Look-ups in named tables: a row name and a column name give one cell, copied from the table.

fevat =
,desa,vib,sez,muduf,dob
sul,106,176,105,166,148
matu,150,156,149,147,188
gibuva,55,195,42,220,49
maz,67,193,50,225,41
zaramot,150,155,149,148,186
ruto,122,192,105,188,94
tikamom,62,198,47,219,48
duv,177,161,176,129,209
safado,61,197,48,214,54

zaramot, vib: 155
gibuva, sez: 42
maz, muduf: 225
gibuva, desa: 55
safado, muduf: 214
duv, vib: 161
safado, sez: 48
tikamom, muduf: 219
zaramot, dob: 186
duv, sez: 176
ruto, dob: 94
zaramot, muduf: 148
gibuva, muduf: 220
matu, muduf: 147
tikamom, vib: 198

veke
|  | zozi | bog | faz | rofipe | mabavu | domo | rirare | valasus |
|---|---|---|---|---|---|---|---|---|
| tezap | 562 | -556 | 157 | -90 | 219 | -874 | -586 | -135 |
| loz | 123 | -453 | -78 | -143 | -38 | -448 | -466 | -19 |
| rubege | -8 | -331 | -117 | -206 | -230 | -438 | -434 | -111 |
| pali | -285 | -354 | -151 | -234 | -411 | -390 | -404 | -126 |
| ponilab | -329 | -230 | -277 | -124 | -297 | -172 | -323 | -227 |
| dopomol | -278 | -373 | -319 | -276 | -166 | -333 | -248 | -401 |
| beb | -307 | -161 | -365 | -412 | -434 | -319 | -254 | -420 |
| vom | -424 | -244 | -384 | -239 | -408 | -45 | -158 | -544 |
| nagiv | -539 | -331 | -469 | -285 | -357 | 58 | -118 | -330 |
| pamukub | -502 | -216 | -242 | -365 | -389 | -143 | 4 | -429 |
| let | -464 | -253 | -381 | -242 | -290 | -149 | -74 | -575 |
| sikaba | -443 | -191 | -480 | -235 | -309 | 2 | -96 | -706 |
| rep | -510 | -284 | -400 | -197 | -327 | 131 | -74 | -793 |

What is the rirare of rep in veke?
-74
What is the rirare of ponilab in veke?
-323
What is the mabavu of rep in veke?
-327
What is the domo of nagiv in veke?
58
What is the bog of loz in veke?
-453
What is the faz of nagiv in veke?
-469
What is the bog of nagiv in veke?
-331
What is the rirare of nagiv in veke?
-118
What is the rirare of let in veke?
-74
What is the bog of let in veke?
-253
What is the domo of sikaba in veke?
2
What is the mabavu of dopomol in veke?
-166
What is the zozi of pamukub in veke?
-502
What is the faz of tezap in veke?
157
What is the bog of beb in veke?
-161
What is the domo of pali in veke?
-390
What is the zozi of let in veke?
-464
Row with the largest valasus: loz

Table tazav
	vun	bam	sukiped	pil	nin	talod	resesi	zutu
lebire	550	834	936	964	967	991	952	993
zar	165	214	375	669	883	944	971	971
repafel	177	199	282	549	825	936	954	961
rabigi	174	180	202	301	546	828	939	971
favev	302	565	842	940	969	977	969	977
belu	283	546	829	945	964	973	973	971

What is the resesi of belu in tazav?
973
What is the pil of belu in tazav?
945
What is the vun of belu in tazav?
283
What is the bam of belu in tazav?
546
What is the zutu of belu in tazav?
971
What is the talod of rabigi in tazav?
828
What is the resesi of favev in tazav?
969
What is the zutu of rabigi in tazav?
971
What is the vun of repafel in tazav?
177
What is the bam of lebire in tazav?
834
What is the nin of repafel in tazav?
825
What is the resesi of repafel in tazav?
954
What is the talod of zar in tazav?
944
What is the zutu of lebire in tazav?
993
What is the bam of rabigi in tazav?
180

rari:
|  | tazonal | ber |
|---|---|---|
| zit | 0.076 | 0.256 |
| pur | 0.697 | 0.125 |
| bap | 0.832 | 0.729 |
| kig | 0.141 | 0.766 |
| fakerem | 0.738 | 0.382 |
| nor | 0.609 | 0.367 |
| fovar | 0.072 | 0.334 |
| medi | 0.457 | 0.075 |
| bazuf | 0.285 | 0.323 |
| gozeke | 0.749 | 0.128 |
| pidet | 0.533 | 0.784 |
| parutu | 0.297 | 0.078 |

What is the ber of parutu in rari? 0.078
What is the tazonal of kig in rari? 0.141
What is the ber of pur in rari? 0.125
What is the tazonal of gozeke in rari? 0.749
What is the tazonal of pur in rari? 0.697
What is the ber of fakerem in rari? 0.382
What is the ber of kig in rari? 0.766
What is the ber of zit in rari? 0.256
What is the ber of bap in rari? 0.729
What is the ber of bazuf in rari? 0.323
What is the tazonal of bap in rari? 0.832
What is the tazonal of pidet in rari? 0.533
What is the tazonal of bazuf in rari? 0.285
What is the tazonal of fakerem in rari? 0.738
What is the ber of medi in rari? 0.075
What is the tazonal of fovar in rari? 0.072
Row with the largest ber: pidet

fuvo
       mog  gukis  vikezek  migiza  ninedes  nefeti  pafor  lorev  donile  navivam
boz     24    189       81     157       45      70     19     98     221       65
ruz     37     55      182      76      104      90     26     81      91       72
lutun  159     84      198      49      163     224    101    150      53      209

gukis of lutun: 84
pafor of lutun: 101
vikezek of lutun: 198
navivam of lutun: 209
lorev of lutun: 150
lorev of ruz: 81
ninedes of lutun: 163
nefeti of boz: 70
nefeti of lutun: 224
ninedes of ruz: 104
navivam of boz: 65
migiza of ruz: 76
gukis of boz: 189
mog of lutun: 159
lorev of boz: 98
vikezek of ruz: 182

zenado
         fot  sima  mev  mimiz  zugo  damute  siza
ladip     93   161  154    131   122     159    49
rusoran  133   190  107    144   161      82   184
med      107   150  153    129   126     166    54
fur      151   103  209    135   120     140    84
nodefo   129   134   62    143   117     114   190
bod      128    79   85    116   114     153   158
bima     130   135   55    122   135     106   159
sul      152   102  208    136   120     143    85
rotipak  111   100   83    141   111     132   164
vufake   117   156   72    101   166      89   147
dife     146    87  172    172   126     149    98
ruva     130   188  103    134   171      79   185
tes      133   190  107    144   161      82   184

What is the fot of bima in zenado?
130
What is the siza of fur in zenado?
84
What is the mimiz of bod in zenado?
116
What is the sima of vufake in zenado?
156
What is the mev of fur in zenado?
209
What is the damute of tes in zenado?
82
What is the sima of rotipak in zenado?
100
What is the damute of vufake in zenado?
89
What is the mimiz of med in zenado?
129
What is the zugo of nodefo in zenado?
117
What is the fot of ladip in zenado?
93
What is the fot of dife in zenado?
146

vifun =
columns: tegezu, surob, nud, gipuz, dilika
reg: [133, 43, 169, 155, 183]
fal: [142, 29, 194, 174, 198]
zos: [110, 114, 106, 106, 109]
bovutas: [128, 57, 156, 145, 168]
larab: [119, 100, 119, 126, 124]
kip: [105, 143, 194, 87, 79]
tis: [124, 72, 144, 135, 153]

What is the tegezu of fal in vifun?
142
What is the dilika of tis in vifun?
153
What is the nud of tis in vifun?
144
What is the gipuz of reg in vifun?
155
What is the tegezu of kip in vifun?
105
What is the dilika of reg in vifun?
183
What is the surob of kip in vifun?
143
What is the surob of tis in vifun?
72
What is the tegezu of tis in vifun?
124
What is the dilika of zos in vifun?
109
What is the gipuz of zos in vifun?
106
What is the tegezu of zos in vifun?
110
What is the gipuz of larab in vifun?
126
What is the tegezu of reg in vifun?
133
What is the surob of larab in vifun?
100
What is the gipuz of kip in vifun?
87
What is the gipuz of tis in vifun?
135
What is the nud of bovutas in vifun?
156
What is the tegezu of bovutas in vifun?
128

zokided.tsv
	lifi	rogaz	zivinat	pusos	rabebe
fes	67	81	215	118	110
sekeni	101	125	114	196	136
kede	145	156	124	168	109
kup	149	65	193	26	156
fiba	62	101	127	62	95
zugo	44	54	127	16	68
zuk	92	163	142	106	98
dekuf	123	215	114	16	127
salod	39	13	251	191	68
bev	92	15	229	124	82
meba	99	42	147	99	118
delupab	122	72	189	67	145
bebe	39	219	161	134	159
kila	93	13	241	65	176

What is the rogaz of fiba in zokided?
101
What is the lifi of dekuf in zokided?
123
What is the rogaz of meba in zokided?
42
What is the pusos of bev in zokided?
124
What is the rabebe of salod in zokided?
68
What is the lifi of delupab in zokided?
122
What is the rogaz of kede in zokided?
156
Which row has the largest rabebe? kila

poz
         zigizul  meriko
kazem       97.2    98.0
mil         95.2    96.3
kapakup     43.9    50.7
tirofi      16.0    27.7
mevab       37.6    53.5
vel         89.2    87.3
tupimal     71.8    75.9
kif         46.7    47.1
vev         41.6    51.9

What is the zigizul of tupimal in poz? 71.8
What is the zigizul of mil in poz? 95.2
What is the zigizul of vev in poz? 41.6
What is the meriko of mil in poz? 96.3
What is the zigizul of vel in poz? 89.2
What is the meriko of vev in poz? 51.9
What is the meriko of kapakup in poz? 50.7
What is the zigizul of kapakup in poz? 43.9

nas =
	lakan	getesaf	lav
mifevek	67835	54153	39624
besot	64006	49619	35444
bebe	51987	47360	35912
befet	66214	53818	39479
kib	27132	49046	61178
vif	73673	82252	80159
noletos	24188	39608	52095
tup	11939	20797	32735
popo	67409	53222	38653
modob	71991	68421	67218
zedoba	64456	52181	38199

What is the lav of befet in nas?
39479
What is the lav of mifevek in nas?
39624
What is the lav of noletos in nas?
52095
What is the getesaf of modob in nas?
68421
What is the lakan of besot in nas?
64006
What is the lakan of bebe in nas?
51987
What is the getesaf of tup in nas?
20797
What is the lakan of noletos in nas?
24188
What is the lav of kib in nas?
61178
What is the lakan of vif in nas?
73673
What is the lav of zedoba in nas?
38199
What is the lav of bebe in nas?
35912
What is the lakan of popo in nas?
67409
Which row has the largest getesaf? vif

